Each row is followed by its group and then its class within the group.
[-20  -6   2  -7  33   8   2  -4   0  21  22 -14  -5   5  -5   0  11 -25
 -12 -76] : T/M
[-17   3  27   8  23  20   2 -16 -14  35   6 -22   1  -1   2  -4  53 -24
 -51 -28] : P/X
[-18  -3  10  12  16  14  10 -15   8  36  -4 -18   8   9  -6 -10  52 -21
 -42 -48] : P/X
[-30   2   7  14  37 -24   3  -8 -12  26   8 -15   3  -5   9 -16  13  12
  13 -44] : T/N
[-20   6  22   6  16   5  21  -4   2  17  -2  -3   1   3  18 -22  34 -21
 -28 -14] : P/Y
[-30   8  30  52  26 -11 -15 -16  -8  32 -24   0   1  -9   0  11  63 -13
 -56 -49] : P/Y
[-17   6  28   9  21  13  12 -18  -2  46  -8 -19 -15  -4  -1 -16  50 -13
 -36 -25] : P/X
[-16   4 -15   0  15  14  63 -17  -8  18   3 -17   1  -9  -2 -13  39 -17
 -20 -34] : P/X
[-19  -7  35  -9  23 -25  -5 -31  -2  15  -3 -17  -3  -5  13 -19  23  -8
  -5 -35] : T/M
[ -8  10   8  27  41 -17 -11 -19 -14  10   6 -41   2  -1  -2 -14  23  11
 -15 -83] : T/N
[-36  47  28  23  18   6  19 -34  -9  15  -1  -8   5   9 -11  -1  57 -15
 -34 -31] : P/Y
[-22  14  37  13  15  16  -2   8  -2  16  -8  10  -1  -4  -9 -18  34   8
 -39 -36] : P/Y
[-15  63   6  15  11  28  -3 -21 -33  30 -13 -20 -35  -9   6 -30  56 -17
 -27 -34] : P/Y
[-33  -3  12 -12  35   0  -8 -24   0  12   2  -5  -7  -7   0 -20  30 -10
 -24 -42] : T/N
[-31  -3   9  12  21 -22  -1 -25 -19  19  -3 -10  13  -6   3 -17  13  19
 -13 -49] : T/N
[-12   0   8  15  18  15  -6 -29 -14  13 -12  -8 -53   2   4 -51  38 -30
 -34 -32] : P/X
[-10  -3  23   8  11  11   8 -13 -13  27 -10  -7   3   2   0 -19  52 -33
 -40 -36] : P/Y
[-26   1  22  12  22   8  10 -27  -3  10 -14 -11  12  -8  -6 -15  56 -25
 -23 -25] : P/Y
[-29   0  16  -2  23  -7 -12 -29  25  12   3 -15 -19  -4 -11 -10  -4  -1
 -29 -28] : T/N
[-23  -9   5  -8  34   9  -1 -29 -17  15   1 -10  -1 -15   1 -22  12   0
 -12 -35] : T/N
[ -9  -6  13  30  14  14   8 -17 -12  29 -11 -33 -14  -6  -7 -28  78 -24
 -42 -15] : P/Y
[-23   2  15  24  40 -24  -2 -16 -25  28  -7   1  11 -14  -2   5  28  26
 -12 -55] : T/N
[-31   8  24  12  34 -13  -3 -34  -3  28   9 -14   0  -1   3  -7   9   4
   2 -36] : T/M
[-16  -3  16 -25  19 -25   6 -24  14  26  18 -21  -4   2   9 -14  50  -8
  -6 -69] : T/M
[ -9   7  19 -11  26 -19  -9 -23   5  13  11 -15   8 -10  11   4   6  -8
   0 -38] : T/M
[-16  -3   9  -1  27  -8  34 -23 -11  11   3  -3   0  -2   0 -19  -4  -8
   0 -27] : T/N
[-20   9 -12  13  20 -27 -10 -35   0  17   4 -10  -1  -1  20  -6  30   5
  -1 -44] : T/M
[ -9   7  21  -1   9   7  40 -18   2  26   9  -8   3  -2   5 -32  49 -29
 -19 -16] : P/Y
[-13   2   6   5   2  11  -1 -13  -3  13  -2  -6  -1   1   0 -27  48 -17
 -33 -12] : P/Y
[-15  -4 -14   7  25   1  -1 -23 -12   1  -8   2  -5 -12  24  -7  10  -7
 -20 -46] : T/N
[-21   7  14  19  29  14  10 -29   9  24   0 -27  -1  -3  13 -25  40 -27
 -20 -46] : P/X
[-16  -5  24   8   8  16   7 -16  -6  27  -1  -6   9  -2  10 -17  40 -17
 -28 -33] : P/Y
[-31  22  14   8  15   4  10 -16   0   8  -1  22   5   0 -11 -19  45  -5
 -42 -28] : P/Y
[-28   2  33  24  40 -26  -6 -15  -9  15 -11 -21  17  -1  -7  10  26 -15
 -18 -32] : T/M
[ -9  16   6   7   5  17   0 -21  -1  33 -17 -17   3   8   0 -16  59  12
 -29 -20] : P/Y
[-12   2  35  12  18  20   2 -22   2  30  -1 -19   1   5   5 -28  73 -26
 -15 -11] : P/Y
[-16  -6  12  16   6 -22   0 -20 -40  24   6 -18   8   6 -15 -21  35 -13
 -85 -34] : T/N
[-11   4  13  12  22 -17  -4 -11 -15  -9  -6  13  -1  -1  -8 -19  12   1
 -14 -31] : T/N
